Here is a tiny trained network, its code and every weight. The questions are about switching its units off for an input and a class, where a switched-off unit gives its printed mean instead of its output.

import numpy as np


def w(rows, s, z=0):
    codes = np.array(rows[::2]) - 128.0
    scale = np.full(codes.shape[1], s)
    scale[-1] = z or s
    return codes * scale


def f(y):
    return y / 2 * (1 + np.tanh(0.7978845608 * (y + 0.044715 * y**3)))


def log_softmax(a):
    a = a - a.max(-1, keepdims=True)
    return a - np.log(np.exp(a).sum(-1, keepdims=True))


def net(x, mask):
    res = np.array(x, float).reshape(1, 5) / 4 @ E
    y = f(res @ A[0][:, :-1].T + A[0][:, -1])
    res = res + np.where(mask, y, B[0][:, -1]) @ B[0][:, :-1]
    return log_softmax(res[-1] @ U[:, :-1].T + U[:, -1])


A, B = {}, {}
E = w([
[137,207,52,129,113,119,199,126,40,131,78],'x0',
[133,131,67,121,135,105,135,1,198,132,118],'x1',
[129,128,127,127,127,128,126,128,127,126,127],'x2',
[130,61,163,117,107,151,78,55,20,123,162],'x3',
[120,39,19,126,113,160,105,169,131,121,186],'x4',
],0.0045)
A[0] = w([
[132,73,46,126,129,137,112,162,131,126,141,27],'n0',
[128,126,183,125,127,133,117,255,73,137,131,94],'n1',
[127,161,111,127,133,121,149,177,196,121,117,56],'n2',
[132,94,146,125,123,134,110,79,63,124,138,78],'n3',
[127,82,149,125,124,129,113,69,55,118,140,87],'n4',
[128,130,98,126,129,126,128,60,162,133,126,75],'n5',
[127,85,171,126,130,128,103,130,184,125,145,58],'n6',
[127,181,54,125,133,120,153,121,58,125,113,44],'n7',
[129,131,96,124,127,129,125,55,167,130,126,84],'n8',
[128,128,133,126,127,131,128,138,124,130,129,115],'n9',
[129,128,99,127,130,122,129,64,159,131,126,61],'n10',
[126,79,60,128,124,140,125,153,130,129,151,22],'n11',
[127,90,168,125,132,125,102,129,179,126,144,46],'n12',
[119,101,90,123,122,144,132,139,128,128,152,2],'n13',
[129,193,226,125,134,129,147,85,134,128,106,49],'n14',
[131,160,82,125,119,121,158,127,81,126,116,35],'n15',
[129,128,99,127,130,122,128,63,160,132,126,65],'n16',
[127,89,168,126,133,125,102,129,179,125,145,48],'n17',
[132,166,104,126,130,121,148,186,208,122,115,57],'n18',
],0.016,0.0011)
B[0] = w([
[129,167,176,129,129,30,138,114,133,130,123,201],'n0',
[131,104,47,127,130,133,157,132,122,20,127,254],'n1',
[126,130,88,126,133,145,66,131,117,177,128,185],'n2',
[124,139,84,128,138,142,76,145,134,179,121,184],'n3',
[127,142,73,125,132,144,62,144,135,190,123,197],'n4',
[129,116,92,127,129,131,140,144,117,72,128,168],'n5',
[129,115,176,129,121,183,161,120,131,145,128,183],'n6',
[127,98,208,131,120,206,169,121,141,147,134,217],'n7',
[131,113,83,130,129,132,142,142,120,66,129,174],'n8',
[129,127,123,129,129,128,129,126,128,122,128,130],'n9',
[129,118,95,127,129,130,141,142,117,79,127,163],'n10',
[126,161,165,130,131,51,135,113,131,128,126,187],'n11',
[131,118,169,129,121,176,159,120,127,145,127,175],'n12',
[124,145,143,132,132,95,129,119,128,126,127,150],'n13',
[124,164,178,131,128,1,138,113,135,132,137,228],'n14',
[132,107,173,127,125,170,148,115,144,139,136,181],'n15',
[129,117,94,127,127,131,139,143,117,75,129,164],'n16',
[130,117,171,128,121,177,160,121,127,145,126,176],'n17',
[126,132,79,124,131,148,55,134,118,191,126,199],'n18',
],0.026,0.0069)
U = w([
[138,90,46,127,131,133,160,163,94,7,130,254],'0',
[117,148,70,116,146,154,11,154,124,226,114,143],'1',
[121,202,196,139,132,2,146,83,143,126,132,3],'2',
[138,73,216,132,99,230,188,102,151,156,140,108],'3',
],0.0077,0.00045)

Each question gives the input, the list of numbers given to net, and the class t.
The units are the neurons (one row each of A and B). Each row of codes is followed by its name. A weight is (code - 128) times the scale printed after its matrix; where a second scale follows, it is the last column's (A, B and U).
mask holds one flag per neuron, in row order. A switched-off neuron (its flag False) gives its mean, the last column of its row in B, instead of its output. The means were averaged over made-up inputs and are rounded, as every weight is.
A unit's drop is (log p(t) with every unit on - log p(t) with that unit switched off) / (log p(t) with every unit on - log p(t) with every unit switched off).
The circuit of an input: a set's keep is (log p(t) with only the set's units on - log p(t) with every unit switched off) / (log p(t) with every unit on - log p(t) with every unit switched off). Starting from the 12 units with the biggest drops (on a tie, the unit counted first), units are removed one at a time, each time the one whose removal leaves the highest keep (on an exact tie, the one counted first), for as long as the keep stays at least 0.8.
units of the circuit, in order: the units of the circuit, biggest drop first
most important unit: the unit with the biggest drop
top k neurons: the k neurons with the biggest drops, biggest first
drop when u is switched off: that unit's drop, to one decimal
input [-4,-4,-5,-7,5], class 1: units of the circuit, in order : n18
input [8,-3,7,-7,5], class 3: top 4 neurons : n7, n15, n4, n3
input [2,4,-5,-5,2], class 1: top 3 neurons : n1, n18, n2
input [-3,7,1,-7,8], class 2: top 3 neurons : n0, n11, n1
input [-3,-5,8,5,-4], class 0: top 4 neurons : n1, n18, n2, n0
input [3,-6,2,-7,5], class 1: top 2 neurons : n18, n2
input [-7,3,-5,-6,7], class 2: top 4 neurons : n0, n11, n7, n4
input [6,0,-1,8,3], class 1: top 2 neurons : n4, n3
input [5,6,6,1,-6], class 0: top 4 neurons : n8, n0, n5, n16
input [-7,5,4,1,5], class 3: top 2 neurons : n6, n1
input [-5,1,1,7,6], class 1: top 2 neurons : n4, n3
input [3,8,-3,4,-7], class 0: top 2 neurons : n8, n5
input [-4,2,0,-1,4], class 2: top 3 neurons : n7, n0, n1
input [8,-5,-2,1,2], class 3: most important unit : n7
input [8,-5,-3,2,6], class 3: top 2 neurons : n7, n14
input [8,5,6,-1,-5], class 3: drop when n7 is switched off : 1.1
input [2,-7,-8,2,-4], class 0: drop when n1 is switched off : 1.5
input [2,-7,3,-6,-5], class 0: drop when n1 is switched off : 5.9
